Here is a tiny trained network, its code and every weight. The questions are about switching its units off for an input and a class, where a switched-off unit gives its printed mean instead of its output.

import numpy as np


def w(rows, s, z=0):
    codes = np.array(rows[::2]) - 128.0
    scale = np.full(codes.shape[1], s)
    scale[-1] = z or s
    return codes * scale


def norm(h):
    return h / np.sqrt((h * h).mean(-1, keepdims=True) + 1e-5)


def f(y):
    return np.maximum(y, 0)


def log_softmax(a):
    a = a - a.max(-1, keepdims=True)
    return a - np.log(np.exp(a).sum(-1, keepdims=True))


def net(x, mask):
    res = np.array(x, float).reshape(1, 2) / 4 @ E
    u = 0
    for l in range(2):
        y = f(norm(res) @ A[l][:, :-1].T + A[l][:, -1])
        res = res + np.where(mask[u : u + 11], y, B[l][:, -1]) @ B[l][:, :-1]
        u += 11
    return log_softmax(norm(res)[-1] @ U[:, :-1].T + U[:, -1])


A, B = {}, {}
E = w([
[189,35,178,145,42,61,251],'x0',
[232,185,22,159,136,114,150],'x1',
],0.0022)
A[0] = w([
[191,210,124,135,148,109,113,40],'L0N1',
[200,156,112,105,128,112,113,34],'L0N2',
[166,148,124,93,103,82,85,24],'L0N3',
[92,133,102,85,193,209,5,162],'L0N4',
[202,128,31,117,150,79,129,198],'L0N5',
[102,17,184,93,88,86,163,207],'L0N6',
[245,153,90,221,95,144,184,7],'L0N7',
[127,136,96,144,104,69,128,19],'L0N8',
[104,145,101,112,77,101,113,110],'L0N9',
[118,179,145,127,113,100,103,139],'L0N10',
[175,158,168,127,125,123,99,73],'L0N11',
],0.0024,0.002)
B[0] = w([
[148,12,178,153,70,128,118,149],'L0N1',
[143,179,130,182,149,93,170,139],'L0N2',
[91,135,108,156,151,154,105,128],'L0N3',
[204,142,228,145,122,140,197,242],'L0N4',
[50,119,168,144,162,89,205,218],'L0N5',
[163,222,175,129,213,192,92,253],'L0N6',
[140,173,166,100,187,241,2,182],'L0N7',
[125,116,138,106,155,135,113,128],'L0N8',
[132,136,138,101,78,122,144,128],'L0N9',
[170,133,164,102,84,138,126,146],'L0N10',
[134,150,125,123,132,97,121,128],'L0N11',
],0.0024,0.0031)
A[1] = w([
[177,130,2,125,120,127,118,86],'L1N1',
[168,61,126,161,56,22,164,101],'L1N2',
[52,76,161,100,103,92,103,6],'L1N3',
[70,103,143,124,97,130,111,70],'L1N4',
[45,73,143,110,95,140,110,52],'L1N5',
[141,47,169,77,101,139,148,100],'L1N6',
[161,55,129,125,54,82,153,73],'L1N7',
[147,182,169,159,167,90,151,105],'L1N8',
[43,164,94,99,160,138,30,132],'L1N9',
[190,132,3,134,91,87,157,22],'L1N10',
[116,122,178,92,126,180,144,35],'L1N11',
],0.0055,0.0018)
B[1] = w([
[84,19,216,122,147,72,129,186],'L1N1',
[145,202,124,112,117,205,72,205],'L1N2',
[91,93,52,183,192,61,111,170],'L1N3',
[111,108,74,133,167,66,142,158],'L1N4',
[102,37,80,154,185,7,114,173],'L1N5',
[191,185,113,128,148,167,76,202],'L1N6',
[153,194,114,103,133,193,141,180],'L1N7',
[73,99,121,119,79,137,131,252],'L1N8',
[253,146,143,128,77,159,172,232],'L1N9',
[17,38,127,153,213,37,65,189],'L1N10',
[83,105,33,153,114,83,152,223],'L1N11',
],0.004,0.0035)
U = w([
[87,33,133,187,237,9,86,214],'0',
[241,214,160,145,127,215,112,212],'1',
[4,118,127,150,20,159,200,190],'2',
[133,137,108,97,86,61,121,26],'3',
[134,123,103,76,76,71,120,9],'4',
[132,125,101,85,79,75,115,17],'5',
[137,128,100,113,96,77,141,2],'6',
],0.012,0.0046)

Each question gives the input, the list of numbers given to net, and the class t.
The units are the neurons (one row each of A and B). Each row of codes is followed by its name. A weight is (code - 128) times the scale printed after its matrix; where a second scale follows, it is the last column's (A, B and U).
mask holds one flag per neuron, layer by layer. A switched-off neuron (its flag False) gives its mean, the last column of its row in B, instead of its output. The means were averaged over made-up inputs and are rounded, as every weight is.
A unit's drop is (log p(t) with every unit on - log p(t) with that unit switched off) / (log p(t) with every unit on - log p(t) with every unit switched off).
The circuit of an input: a set's keep is (log p(t) with only the set's units on - log p(t) with every unit switched off) / (log p(t) with every unit on - log p(t) with every unit switched off). Starting from the 12 units with the biggest drops (on a tie, the unit counted first), units are removed one at a time, each time the one whose removal leaves the highest keep (on an exact tie, the one counted first), for as long as the keep stays at least 0.8.
units of the circuit, in order: the units of the circuit, biggest drop first
top k neurons: the k neurons with the biggest drops, biggest first
top k neurons in layer l: the k neurons of layer l with the biggest drops, biggest first
drop when u is switched off: that unit's drop, to one decimal
input [-3,2], class 2: top neuron in layer 0 => (L0N4)
input [2,2], class 2: top 2 neurons => (L0N5 L1N8)
input [5,-4], class 1: top 2 neurons => (L1N6 L1N10)
input [-3,0], class 2: top 3 neurons => (L0N4 L0N6 L0N7)
input [5,6], class 0: top 2 neurons => (L1N10 L0N4)
input [1,-2], class 2: top 2 neurons => (L0N6 L0N7)
input [-1,4], class 0: top 2 neurons => (L0N6 L0N4)
input [0,4], class 0: top 2 neurons => (L0N4 L0N6)
input [-3,1], class 2: top 3 neurons => (L0N4 L0N6 L1N8)
input [1,1], class 2: top 2 neurons in layer 1 => (L1N6 L1N8)
input [7,7], class 0: top 3 neurons in layer 1 => (L1N10 L1N9 L1N1)
input [2,-2], class 2: top 3 neurons => (L0N6 L1N10 L1N5)
input [7,-6], class 1: top 2 neurons in layer 0 => (L0N5 L0N7)
input [4,-2], class 1: units of the circuit, in order => (L1N6)
input [4,5], class 0: drop when L1N10 is switched off => 4.6
input [6,8], class 0: drop when L1N10 is switched off => 3.6
input [7,-8], class 0: drop when L1N5 is switched off => 0.1
